Below is a small trained network, with its code and all its weights. Each question gives an input and a target symbol and asks what happens when units are switched off, that is, made to give their printed mean instead of their output.

import numpy as np


def w(rows, s, z=0):
    codes = np.array(rows[::2]) - 128.0
    scale = np.full(codes.shape[1], s)
    scale[-1] = z or s
    return codes * scale


def f(y):
    return y / 2 * (1 + np.tanh(0.7978845608 * (y + 0.044715 * y**3)))


def softmax(a):
    e = np.exp(a - a.max(-1, keepdims=True))
    return e / e.sum(-1, keepdims=True)


def log_softmax(a):
    a = a - a.max(-1, keepdims=True)
    return a - np.log(np.exp(a).sum(-1, keepdims=True))


def net(x, mask):
    ids = ['αβγεζηθμξστφω'.index(c) for c in x.split()]
    T = len(ids)
    res = E[ids] + P[:T]
    u = 0
    for l in range(2):
        q, k, v = (res @ M[l].T for M in (Q, K, V))
        z = softmax(np.where(np.tri(T) > 0, q @ k.T / 3**0.5, -1e9)) @ v
        res = res + np.where(mask[u], z, O[l][:, -1]) @ O[l][:, :-1]
        u += 1
        y = f(res @ A[l][:, :-1].T + A[l][:, -1])
        res = res + np.where(mask[u : u + 4], y, B[l][:, -1]) @ B[l][:, :-1]
        u += 4
    return log_softmax(res[-1] @ U[:, :-1].T + U[:, -1])


Q, K, V, O, A, B = {}, {}, {}, {}, {}, {}
E = w([
[208,110,103],'α',
[167,113,87],'β',
[172,108,84],'γ',
[231,113,107],'ε',
[143,164,67],'ζ',
[215,112,104],'η',
[102,116,164],'θ',
[159,108,79],'μ',
[188,137,99],'ξ',
[75,119,60],'σ',
[236,228,145],'τ',
[254,170,173],'φ',
[147,196,118],'ω',
],0.017)
P = w([
[84,125,23],'0',
[26,151,25],'1',
[29,150,63],'2',
[35,112,129],'3',
[37,94,161],'4',
[3,111,181],'5',
],0.0045)
Q[0] = w([
[134,9,174],'0.h1',
[170,73,110],'0.h1',
[81,101,116],'0.h1',
],0.014)
K[0] = w([
[211,57,8],'0.h1',
[173,137,75],'0.h1',
[54,112,67],'0.h1',
],0.011)
V[0] = w([
[198,218,6],'0.h1',
[137,254,154],'0.h1',
[159,177,104],'0.h1',
],0.0063)
O[0] = w([
[102,223,2,253],'0.h1',
[80,203,161,148],'0.h1',
[124,161,113,167],'0.h1',
],0.008,0.0073)
A[0] = w([
[141,102,101,179],'0.n1',
[254,212,167,74],'0.n2',
[107,213,103,42],'0.n3',
[210,56,89,3],'0.n4',
],0.0093,0.0035)
B[0] = w([
[101,133,86,168],'0.n1',
[11,183,74,217],'0.n2',
[142,36,144,255],'0.n3',
[90,41,135,130],'0.n4',
],0.011,0.0061)
Q[1] = w([
[203,49,248],'1.h1',
[114,79,197],'1.h1',
[73,68,79],'1.h1',
],0.014)
K[1] = w([
[158,149,6],'1.h1',
[231,162,64],'1.h1',
[111,206,133],'1.h1',
],0.014)
V[1] = w([
[241,248,144],'1.h1',
[12,173,147],'1.h1',
[142,170,184],'1.h1',
],0.013)
O[1] = w([
[152,139,9,77],'1.h1',
[185,208,185,245],'1.h1',
[107,188,98,37],'1.h1',
],0.016,0.012)
A[1] = w([
[138,177,145,39],'1.n1',
[190,146,81,255],'1.n2',
[131,71,192,110],'1.n3',
[2,99,143,143],'1.n4',
],0.0093,0.0063)
B[1] = w([
[184,8,94,218],'1.n1',
[9,141,81,254],'1.n2',
[138,81,118,194],'1.n3',
[198,158,98,154],'1.n4',
],0.014,0.0089)
U = w([
[54,124,126,226],'α',
[139,142,141,20],'β',
[147,116,121,100],'γ',
[169,123,112,52],'ε',
[162,126,117,47],'ζ',
[131,128,135,71],'η',
[118,104,210,208],'θ',
[255,179,119,137],'μ',
[40,228,211,253],'ξ',
[188,120,104,61],'σ',
[179,190,73,76],'τ',
[128,120,129,72],'φ',
[180,109,105,73],'ω',
],0.0083,0.0044)

Each question gives the input, a string of symbols that net reads in full, and the target symbol t.
The units are the heads (3 rows each of Q, K, V and O) and the neurons (one row each of A and B). Each row of codes is followed by its name. A weight is (code - 128) times the scale printed after its matrix; where a second scale follows, it is the last column's (O, A, B and U).
mask holds one flag per unit, layer by layer, with each layer's heads first. A switched-off unit (its flag False) gives its mean, the last column of its rows in O or B, instead of its output. The means were averaged over made-up inputs and are rounded, as every weight is.
A unit's drop is (log p(t) with every unit on - log p(t) with that unit switched off) / (log p(t) with every unit on - log p(t) with every unit switched off).
The circuit of an input: a set's keep is (log p(t) with only the set's units on - log p(t) with every unit switched off) / (log p(t) with every unit on - log p(t) with every unit switched off). Starting from all 10 units, units are removed one at a time, each time the one whose removal leaves the highest keep (on an exact tie, the one counted first), for as long as the keep stays at least 0.8.
units of the circuit, in order: the units of the circuit, biggest drop first
most important unit: the unit with the biggest drop
top k neurons: the k neurons with the biggest drops, biggest first
top k neurons in layer l: the k neurons of layer l with the biggest drops, biggest first
input ε τ ξ τ τ α, target μ: most important unit => 0.n2
input σ γ τ ζ, target μ: top 2 neurons in layer 0 => 0.n2; 0.n3
input ξ ξ ε, target α: units of the circuit, in order => 1.h1; 1.n2; 1.n1
input ξ σ τ ω μ ξ, target ξ: top 2 neurons in layer 1 => 1.n3; 1.n2
input σ σ σ μ φ, target τ: top 2 neurons => 0.n2; 1.n1
input ξ γ ξ η η, target α: top 2 neurons in layer 0 => 0.n3; 0.n2
input σ τ σ ω ζ, target ξ: top 3 neurons => 0.n3; 1.n1; 1.n3
input ξ ω θ τ σ, target ξ: top 4 neurons => 0.n3; 0.n2; 1.n1; 1.n3
input ξ τ ζ σ, target μ: top 2 neurons in layer 1 => 1.n2; 1.n1
input ξ ξ γ ξ β η, target α: top 3 neurons => 0.n3; 0.n2; 1.n1
input σ σ τ φ β, target τ: top 2 neurons => 1.n2; 0.n2
input ξ η γ ω η, target ξ: top 4 neurons => 1.n1; 1.n2; 0.n3; 1.n3
input ε σ σ ξ τ ε, target μ: top 3 neurons => 0.n2; 1.n1; 0.n3
input τ ξ γ τ μ σ, target μ: units of the circuit, in order => 0.n2; 1.h1
input τ σ σ μ, target θ: top 3 neurons => 0.n3; 1.n4; 1.n3
input α τ μ γ σ, target θ: most important unit => 0.n3
input ω σ τ ε φ γ, target τ: top 2 neurons => 1.n2; 0.n2
input τ σ ζ ε ξ τ, target μ: units of the circuit, in order => 1.n1; 0.n2; 1.h1; 0.h1
input γ ξ τ σ α, target μ: top 2 neurons => 0.n2; 0.n4
input ξ ε η ω η β, target ξ: most important unit => 1.n1
input ξ τ γ η, target μ: top 4 neurons => 0.n2; 0.n3; 1.n1; 0.n1
input η ξ ξ, target α: units of the circuit, in order => 1.h1; 1.n2; 0.n2; 1.n1
input γ ξ η φ ξ, target τ: top 4 neurons => 0.n2; 1.n2; 1.n1; 0.n3
input τ φ ξ, target τ: top 2 neurons in layer 0 => 0.n2; 0.n4
input η ξ ξ ω σ, target ξ: top 2 neurons => 1.n1; 0.n3
input β ξ ξ β, target α: top 2 neurons => 0.n2; 0.n3
input σ α η γ ω η, target ξ: units of the circuit, in order => 1.n1; 1.n2; 1.h1; 1.n3
input α ξ ξ ξ, target α: top 2 neurons => 1.n2; 0.n2
input μ ξ ζ ω α, target ξ: most important unit => 1.n1
input ξ η ξ α, target α: top 2 neurons in layer 0 => 0.n3; 0.n2
